Here is a tiny trained network, its code and every weight. The questions are about switching its units off for an input and a target symbol, where a switched-off unit gives its printed mean instead of its output.

import numpy as np


def w(rows, s, z=0):
    codes = np.array(rows[::2]) - 128.0
    scale = np.full(codes.shape[1], s)
    scale[-1] = z or s
    return codes * scale


def f(y):
    return y / 2 * (1 + np.tanh(0.7978845608 * (y + 0.044715 * y**3)))


def softmax(a):
    e = np.exp(a - a.max(-1, keepdims=True))
    return e / e.sum(-1, keepdims=True)


def log_softmax(a):
    a = a - a.max(-1, keepdims=True)
    return a - np.log(np.exp(a).sum(-1, keepdims=True))


def net(x, mask):
    ids = ['ΔΞΠΨΩεηθστ'.index(c) for c in x.split()]
    T = len(ids)
    res = E[ids] + P[:T]
    r = res
    for j in range(2):
        rows = slice(3 * j, 3 * j + 3)
        q, k, v = (r @ M[0][rows].T for M in (Q, K, V))
        z = softmax(np.where(np.tri(T) > 0, q @ k.T / 3**0.5, -1e9)) @ v
        o = O[0][rows]
        res = res + np.where(mask[j], z, o[:, -1]) @ o[:, :-1]
    y = f(res @ A[0][:, :-1].T + A[0][:, -1])
    res = res + np.where(mask[2:18], y, B[0][:, -1]) @ B[0][:, :-1]
    return log_softmax(res[-1] @ U[:, :-1].T + U[:, -1])


Q, K, V, O, A, B = {}, {}, {}, {}, {}, {}
E = w([
[100,64,116,128,158,64,167,105,94,124],'Δ',
[70,62,213,106,156,89,201,99,138,160],'Ξ',
[83,83,157,172,117,117,229,163,120,123],'Π',
[95,101,165,72,156,74,112,74,102,148],'Ψ',
[132,150,136,84,88,93,188,108,105,102],'Ω',
[178,113,220,111,215,87,127,106,76,130],'ε',
[130,130,169,123,139,134,113,158,49,58],'η',
[27,116,182,111,149,163,91,156,98,96],'θ',
[88,138,201,195,254,143,158,121,147,104],'σ',
[107,225,144,79,195,84,157,179,85,154],'τ',
],0.017)
P = w([
[164,62,74,213,114,191,106,47,54,173],'0',
[99,34,56,81,169,253,206,124,109,106],'1',
[111,156,163,184,112,159,110,47,44,139],'2',
[144,70,117,91,128,183,135,149,170,97],'3',
[74,168,193,188,116,91,120,82,56,106],'4',
[156,85,120,99,136,151,61,128,202,68],'5',
[54,160,171,203,99,12,134,126,48,84],'6',
],0.014)
Q[0] = w([
[180,216,139,155,130,163,106,114,103,173],'H0',
[75,138,113,154,86,80,130,166,167,148],'H0',
[162,98,51,103,107,213,101,161,196,160],'H0',
[179,60,76,131,138,161,145,112,223,132],'H1',
[152,128,127,141,131,254,111,26,97,136],'H1',
[146,72,108,176,56,129,88,156,140,158],'H1',
],0.012)
K[0] = w([
[154,150,136,129,124,223,188,157,60,211],'H0',
[97,116,209,132,102,53,155,172,127,137],'H0',
[110,56,95,136,95,171,180,75,121,165],'H0',
[144,31,99,120,99,112,199,119,63,213],'H1',
[160,96,41,160,145,245,117,133,98,218],'H1',
[101,9,105,163,102,104,158,91,108,81],'H1',
],0.011)
V[0] = w([
[26,150,108,166,71,109,164,164,168,162],'H0',
[92,64,138,103,144,92,120,69,123,95],'H0',
[134,69,178,163,66,153,146,59,149,77],'H0',
[74,118,154,201,224,138,160,100,211,199],'H1',
[40,114,149,147,113,214,31,203,100,150],'H1',
[211,133,134,172,190,119,114,208,71,2],'H1',
],0.0093)
O[0] = w([
[115,89,59,144,178,144,122,23,180,180,37],'H0',
[56,84,137,112,165,145,172,139,105,115,225],'H0',
[185,134,122,97,229,2,183,104,82,161,4],'H0',
[95,214,141,196,196,144,154,117,174,25,218],'H1',
[25,160,181,139,125,93,160,217,202,188,149],'H1',
[186,128,207,161,129,196,199,138,130,179,247],'H1',
],0.0098,0.0034)
A[0] = w([
[146,117,152,73,118,153,105,158,151,110,178],'N0',
[130,79,142,95,115,191,131,98,161,110,111],'N1',
[150,138,60,151,91,110,103,88,80,185,21],'N2',
[135,136,137,131,120,163,115,165,195,94,72],'N3',
[132,118,162,168,94,146,80,130,153,130,159],'N4',
[141,111,136,96,89,163,161,148,119,155,127],'N5',
[162,111,80,123,167,111,132,135,127,92,118],'N6',
[127,136,151,122,128,78,97,108,111,208,120],'N7',
[223,97,72,151,93,68,31,84,103,139,92],'N8',
[157,109,153,70,136,123,160,104,133,211,115],'N9',
[178,156,100,113,66,135,48,168,250,119,2],'N10',
[126,143,96,67,116,137,75,173,241,144,95],'N11',
[84,118,149,125,130,129,129,90,126,123,83],'N12',
[104,84,160,127,120,99,128,130,87,124,77],'N13',
[199,134,80,98,92,77,90,95,122,147,103],'N14',
[155,150,101,185,128,98,142,111,147,188,97],'N15',
],0.017,0.0096)
B[0] = w([
[82,90,132,143,137,118,150,107,158,124,211],'N0',
[86,160,150,134,137,102,145,171,99,112,170],'N1',
[64,97,190,109,54,179,232,66,136,138,147],'N2',
[171,79,120,102,118,102,119,93,108,164,186],'N3',
[146,150,84,100,103,147,118,149,157,116,255],'N4',
[159,126,149,151,162,114,84,103,159,128,209],'N5',
[116,105,192,139,105,146,99,150,169,148,196],'N6',
[106,70,81,168,102,100,97,138,95,167,151],'N7',
[88,135,48,153,175,109,125,211,107,58,163],'N8',
[113,109,137,173,114,161,126,141,105,74,182],'N9',
[114,180,6,180,159,58,102,240,74,30,132],'N10',
[206,158,142,176,127,106,140,84,133,170,146],'N11',
[167,155,102,122,118,130,116,113,126,133,208],'N12',
[153,156,116,97,134,142,97,117,132,147,228],'N13',
[211,188,148,105,136,93,101,53,163,210,157],'N14',
[199,173,93,125,121,82,158,172,148,130,130],'N15',
],0.014,0.0099)
U = w([
[76,60,100,85,144,126,167,207,142,38,227],'Δ',
[149,87,191,91,143,149,136,1,194,210,112],'Ξ',
[206,127,100,117,152,68,124,120,192,165,142],'Π',
[144,160,56,103,170,68,85,152,116,73,81],'Ψ',
[129,110,79,117,115,114,155,75,96,119,124],'Ω',
[188,161,151,71,119,97,153,140,65,136,77],'ε',
[146,120,137,168,104,119,124,139,109,118,26],'η',
[87,148,133,138,104,71,143,179,119,163,80],'θ',
[100,196,154,173,129,84,134,113,123,89,2],'σ',
[147,171,100,133,75,177,118,145,154,107,203],'τ',
],0.0083,0.0075)

Each question gives the input, a string of symbols that net reads in full, and the target symbol t.
The units are the heads (3 rows each of Q, K, V and O) and the neurons (one row each of A and B). Each row of codes is followed by its name. A weight is (code - 128) times the scale printed after its matrix; where a second scale follows, it is the last column's (O, A, B and U).
mask holds one flag per unit, heads first, then neurons. A switched-off unit (its flag False) gives its mean, the last column of its rows in O or B, instead of its output. The means were averaged over made-up inputs and are rounded, as every weight is.
A unit's drop is (log p(t) with every unit on - log p(t) with that unit switched off) / (log p(t) with every unit on - log p(t) with every unit switched off).
The circuit of an input: a set's keep is (log p(t) with only the set's units on - log p(t) with every unit switched off) / (log p(t) with every unit on - log p(t) with every unit switched off). Starting from the 12 units with the biggest drops (on a tie, the unit counted first), units are removed one at a time, each time the one whose removal leaves the highest keep (on an exact tie, the one counted first), for as long as the keep stays at least 0.8.
circuit, biggest first: the units of the circuit, biggest drop first
k most important neurons: the k neurons with the biggest drops, biggest first
heads that matter: for each layer, one digit per head in row order, 1 if its drop is at least 0.15 and else 0, layers parted by /
input ε σ Δ τ τ τ θ, target τ: circuit, biggest first	H0, N4
input Ω τ Δ τ Ξ τ Δ, target τ: circuit, biggest first	H0, N4
input τ ε ε Ξ Π, target ε: circuit, biggest first	H0, N13
input τ τ Ω ε, target Δ: circuit, biggest first	N1, N0
input ε ε τ Ξ Ξ Ξ η, target η: circuit, biggest first	H1, N9, N7
input τ Ω σ σ Δ, target σ: heads that matter	01
input Π Ω Ω, target Ω: 3 most important neurons	N8, N2, N14
input τ Ψ σ Ω ε, target σ: heads that matter	01
input η Ω Ω Ξ, target Δ: 2 most important neurons	N9, N14
input Δ Δ Ξ σ θ, target σ: 2 most important neurons	N4, N3
input τ τ τ θ Ω, target τ: circuit, biggest first	H0
input Ω τ Δ τ θ, target τ: 2 most important neurons	N4, N12
input Ω Ξ τ τ τ ε, target Δ: 2 most important neurons	N0, N14
input η Δ τ τ η Ξ Ξ, target η: heads that matter	01
input τ σ θ τ τ Ψ, target Δ: circuit, biggest first	H0
input Π θ θ Ω η Ξ, target Δ: 4 most important neurons	N9, N14, N5, N3
input Ω τ σ θ τ Ω, target Ξ: circuit, biggest first	H1, N8, N0
input τ Δ τ Ω, target Δ: heads that matter	00
input τ Δ Ω Ξ θ, target θ: heads that matter	11
input Δ σ τ σ σ, target τ: heads that matter	10
input τ τ θ Ξ Ω, target θ: heads that matter	01
